Below is a small trained network, with its code and all its weights. Each question gives an input and a target symbol and asks what happens when units are switched off, that is, made to give their printed mean instead of their output.

import numpy as np


def w(rows, s, z=0):
    codes = np.array(rows[::2]) - 128.0
    scale = np.full(codes.shape[1], s)
    scale[-1] = z or s
    return codes * scale


def f(y):
    return np.maximum(y, 0)


def softmax(a):
    e = np.exp(a - a.max(-1, keepdims=True))
    return e / e.sum(-1, keepdims=True)


def log_softmax(a):
    a = a - a.max(-1, keepdims=True)
    return a - np.log(np.exp(a).sum(-1, keepdims=True))


def net(x, mask):
    ids = ['αγδεζηθλμξστφψω'.index(c) for c in x.split()]
    T = len(ids)
    res = E[ids] + P[:T]
    u = 0
    for l in range(2):
        r = res
        for j in range(3):
            rows = slice(2 * j, 2 * j + 2)
            q, k, v = (r @ M[l][rows].T for M in (Q, K, V))
            z = softmax(np.where(np.tri(T) > 0, q @ k.T / 2**0.5, -1e9)) @ v
            o = O[l][rows]
            res = res + np.where(mask[u + j], z, o[:, -1]) @ o[:, :-1]
        u += 3
        y = f(res @ A[l][:, :-1].T + A[l][:, -1])
        res = res + np.where(mask[u : u + 8], y, B[l][:, -1]) @ B[l][:, :-1]
        u += 8
    return log_softmax(res[-1] @ U[:, :-1].T + U[:, -1])


Q, K, V, O, A, B = {}, {}, {}, {}, {}, {}
E = w([
[152,96,144,112,97,152,132,125,150],'α',
[93,133,151,90,63,139,169,136,47],'γ',
[114,139,173,186,60,208,161,85,134],'δ',
[105,69,131,138,143,137,108,107,151],'ε',
[116,145,174,156,131,158,198,64,110],'ζ',
[132,131,171,157,100,139,140,133,104],'η',
[121,111,124,197,133,98,126,116,98],'θ',
[140,125,161,122,98,164,153,134,114],'λ',
[87,104,157,186,54,170,146,50,159],'μ',
[154,76,154,108,163,104,84,100,112],'ξ',
[82,114,212,98,171,105,85,149,168],'σ',
[84,119,103,130,210,4,142,215,137],'τ',
[123,99,118,116,115,95,83,149,72],'φ',
[125,141,121,175,177,172,112,129,168],'ψ',
[163,87,118,126,162,138,142,153,80],'ω',
],0.021)
P = w([
[161,17,121,210,90,107,202,235,180],'0',
[206,126,106,65,94,94,165,150,162],'1',
[189,121,105,73,113,95,156,151,146],'2',
[193,126,110,62,125,134,130,129,143],'3',
[174,124,119,83,136,131,121,133,124],'4',
[153,116,122,92,142,139,119,119,114],'5',
[138,117,120,94,152,150,107,123,94],'6',
[122,111,110,108,160,161,100,120,77],'7',
[104,115,120,122,175,161,99,120,62],'8',
[86,103,113,125,185,174,88,113,50],'9',
[75,102,117,140,204,177,84,103,36],'10',
[55,94,110,138,222,190,81,107,17],'11',
[44,96,114,153,229,208,71,103,10],'12',
[29,98,119,174,222,217,53,96,1],'13',
],0.0072)
Q[0] = w([
[161,22,158,120,5,221,114,147,39],'L0H0',
[109,151,157,141,160,136,127,117,142],'L0H0',
[161,98,222,176,52,203,75,191,139],'L0H1',
[99,151,106,135,114,141,131,131,157],'L0H1',
[149,190,76,60,36,174,151,107,53],'L0H2',
[115,136,144,38,62,207,136,58,34],'L0H2',
],0.022)
K[0] = w([
[40,136,128,163,255,120,89,40,81],'L0H0',
[131,116,133,112,122,162,131,188,89],'L0H0',
[26,137,125,124,226,164,87,89,34],'L0H1',
[155,195,110,99,123,140,110,113,130],'L0H1',
[68,227,83,21,143,127,142,60,109],'L0H2',
[25,126,138,84,186,162,132,15,22],'L0H2',
],0.021)
V[0] = w([
[133,150,227,150,155,105,212,79,75],'L0H0',
[40,83,204,21,169,231,124,204,191],'L0H0',
[121,21,29,87,143,176,26,82,139],'L0H1',
[229,101,180,146,240,64,104,6,115],'L0H1',
[122,160,254,121,144,99,78,135,185],'L0H2',
[130,156,96,159,177,106,148,103,154],'L0H2',
],0.0081)
O[0] = w([
[143,179,211,136,196,107,128,88,108,252],'L0H0',
[100,101,191,2,172,123,126,149,232,74],'L0H0',
[84,83,45,71,116,75,133,172,139,115],'L0H1',
[134,133,107,125,186,88,207,74,131,117],'L0H1',
[122,161,122,153,169,101,150,193,99,64],'L0H2',
[144,151,172,175,169,76,115,101,142,70],'L0H2',
],0.0049,0.0043)
A[0] = w([
[134,254,70,65,118,116,12,125,111,56],'L0N0',
[179,170,117,45,136,167,130,105,62,207],'L0N1',
[126,235,91,128,156,195,198,130,128,89],'L0N2',
[111,105,64,72,128,55,224,61,107,3],'L0N3',
[96,240,94,107,135,140,13,105,192,81],'L0N4',
[96,194,108,165,85,75,71,80,115,51],'L0N5',
[72,127,189,80,67,99,214,159,45,129],'L0N6',
[61,187,106,174,126,183,239,129,210,65],'L0N7',
],0.0078,0.0027)
B[0] = w([
[56,133,198,223,108,57,183,91,225,141],'L0N0',
[67,123,184,216,153,133,133,73,115,237],'L0N1',
[86,111,99,153,64,48,124,204,143,191],'L0N2',
[226,173,243,162,156,220,74,138,74,151],'L0N3',
[182,89,85,124,131,86,160,178,119,141],'L0N4',
[93,112,110,115,146,156,182,153,168,191],'L0N5',
[196,86,118,141,161,148,58,106,216,253],'L0N6',
[164,108,145,90,231,2,31,197,101,244],'L0N7',
],0.0067,0.0039)
Q[1] = w([
[141,125,119,131,126,112,136,121,139],'L1H0',
[96,254,83,70,109,143,172,113,124],'L1H0',
[147,147,124,121,110,117,132,123,137],'L1H1',
[149,88,138,148,126,117,131,138,149],'L1H1',
[104,126,128,135,150,150,126,136,124],'L1H2',
[137,95,139,150,134,124,131,134,137],'L1H2',
],0.043)
K[1] = w([
[110,109,139,124,132,122,145,120,111],'L1H0',
[120,252,77,47,136,129,99,60,108],'L1H0',
[152,152,121,94,93,106,150,111,120],'L1H1',
[81,144,104,120,182,147,102,114,111],'L1H1',
[129,91,148,146,123,118,130,144,128],'L1H2',
[102,75,133,144,161,131,119,120,97],'L1H2',
],0.037)
V[1] = w([
[121,166,183,149,150,183,55,135,80],'L1H0',
[146,176,105,106,98,194,194,158,155],'L1H0',
[157,131,68,166,162,163,96,50,204],'L1H1',
[146,67,140,95,70,80,152,57,121],'L1H1',
[111,153,141,115,74,64,6,130,101],'L1H2',
[185,121,129,79,167,171,115,172,59],'L1H2',
],0.019)
O[1] = w([
[135,244,113,147,149,177,21,186,76,151],'L1H0',
[124,41,174,172,103,154,195,217,161,6],'L1H0',
[174,46,97,214,150,69,2,148,223,150],'L1H1',
[34,68,130,139,236,149,56,125,23,96],'L1H1',
[214,79,205,71,105,11,91,151,8,154],'L1H2',
[221,129,82,83,206,231,174,136,113,108],'L1H2',
],0.0067,0.012)
A[1] = w([
[134,66,169,175,122,141,169,193,127,2],'L1N0',
[126,61,131,154,125,125,183,135,129,80],'L1N1',
[69,107,121,7,56,180,92,164,144,32],'L1N2',
[104,144,173,36,171,120,90,163,190,87],'L1N3',
[136,72,113,108,71,199,61,69,124,129],'L1N4',
[110,108,211,102,104,140,97,134,138,168],'L1N5',
[151,58,100,124,117,91,183,66,127,101],'L1N6',
[99,146,88,139,197,41,153,227,151,125],'L1N7',
],0.011,0.0092)
B[1] = w([
[145,111,143,218,177,57,250,180,115,155],'L1N0',
[75,150,81,33,86,74,75,188,82,178],'L1N1',
[123,110,163,159,131,68,149,161,87,146],'L1N2',
[89,157,73,115,114,133,79,151,97,176],'L1N3',
[134,70,138,179,119,107,222,179,129,254],'L1N4',
[122,114,147,110,96,154,136,119,164,231],'L1N5',
[136,204,132,141,182,164,66,144,113,228],'L1N6',
[166,95,178,141,75,167,185,85,134,160],'L1N7',
],0.011,0.0094)
U = w([
[163,152,143,134,130,120,167,147,131,4],'α',
[167,91,175,150,70,213,175,108,109,146],'γ',
[181,142,179,139,75,208,111,146,121,33],'δ',
[143,79,73,100,117,174,120,119,146,192],'ε',
[151,192,253,149,196,142,152,82,171,62],'ζ',
[170,173,164,157,88,197,100,146,112,10],'η',
[155,184,39,209,83,126,152,78,56,129],'θ',
[153,150,172,163,104,204,144,130,130,96],'λ',
[108,114,149,183,98,156,146,64,136,225],'μ',
[244,79,146,86,178,146,129,81,99,111],'ξ',
[115,144,157,40,114,177,111,120,166,204],'σ',
[173,177,146,84,62,160,204,79,109,133],'τ',
[187,88,107,88,52,104,138,47,59,196],'φ',
[238,137,107,113,84,118,119,127,191,148],'ψ',
[182,126,67,109,134,195,178,87,117,201],'ω',
],0.0047,0.004)

Each question gives the input, a string of symbols that net reads in full, and the target symbol t.
The units are the heads (2 rows each of Q, K, V and O) and the neurons (one row each of A and B). Each row of codes is followed by its name. A weight is (code - 128) times the scale printed after its matrix; where a second scale follows, it is the last column's (O, A, B and U).
mask holds one flag per unit, layer by layer, with each layer's heads first. A switched-off unit (its flag False) gives its mean, the last column of its rows in O or B, instead of its output. The means were averaged over made-up inputs and are rounded, as every weight is.
A unit's drop is (log p(t) with every unit on - log p(t) with that unit switched off) / (log p(t) with every unit on - log p(t) with every unit switched off).
The circuit of an input: a set's keep is (log p(t) with only the set's units on - log p(t) with every unit switched off) / (log p(t) with every unit on - log p(t) with every unit switched off). Starting from the 12 units with the biggest drops (on a tie, the unit counted first), units are removed one at a time, each time the one whose removal leaves the highest keep (on an exact tie, the one counted first), for as long as the keep stays at least 0.8.
circuit, biggest first: the units of the circuit, biggest drop first
most important unit: the unit with the biggest drop
top k neurons: the k neurons with the biggest drops, biggest first
which heads matter: for each layer, one digit per head in row order, 1 if its drop is at least 0.15 and else 0, layers parted by /
input σ ε σ μ μ, target σ: most important unit => L0H0
input σ τ μ φ μ θ ψ τ ξ δ μ τ ω, target τ: circuit, biggest first => [L1H1; L0H2]
input μ ξ δ, target ξ: which heads matter => 010 / 001
input μ γ σ, target σ: top 3 neurons => [L1N3; L1N5; L1N4]
input σ γ μ μ τ ζ, target τ: which heads matter => 001 / 010
input ζ ξ φ ψ θ α, target θ: which heads matter => 110 / 100
input α φ ψ η σ φ γ δ ω μ ε, target ε: which heads matter => 100 / 011
input μ ε μ ζ ζ ζ θ θ η, target θ: circuit, biggest first => [L0H0; L0N7; L1H0]
input σ γ δ, target τ: which heads matter => 001 / 010
input ζ λ η μ ζ δ, target ζ: which heads matter => 110 / 000
input γ γ α τ α, target τ: which heads matter => 000 / 010
input α μ μ η φ ξ μ, target ξ: circuit, biggest first => [L1H2; L0H1; L0N3]
input θ α ψ μ, target ψ: which heads matter => 000 / 010
input θ γ η σ ε α θ γ, target μ: most important unit => L0N1
input μ φ ε φ ψ ψ ζ η φ μ ω φ α φ, target φ: circuit, biggest first => [L1H2; L0N7; L1H0]
input σ μ δ ζ φ μ μ γ, target τ: circuit, biggest first => [L1H1; L0H2; L0N1]
input θ ε λ, target μ: which heads matter => 000 / 011
input μ θ α θ ζ μ ψ τ, target φ: top 3 neurons => [L0N7; L1N7; L1N6]
input τ γ λ ξ δ λ ψ φ η μ μ ζ, target ζ: circuit, biggest first => [L1H0; L1N6; L0H0]
input λ α μ σ φ γ ψ γ, target γ: which heads matter => 011 / 100
input σ φ θ θ μ ζ δ ψ φ, target ψ: top 2 neurons => [L0N0; L0N7]
input ψ γ ζ γ ξ σ, target ψ: most important unit => L1H1
input σ μ ζ θ λ ψ ω, target ω: circuit, biggest first => [L1H2; L0N1]
input η ψ α μ φ σ α, target σ: circuit, biggest first => [L0H0; L1N3]
input ζ θ μ ζ λ θ δ γ, target θ: which heads matter => 110 / 100
input θ ζ φ μ φ λ μ μ δ ξ α, target ξ: top 2 neurons => [L0N1; L0N3]
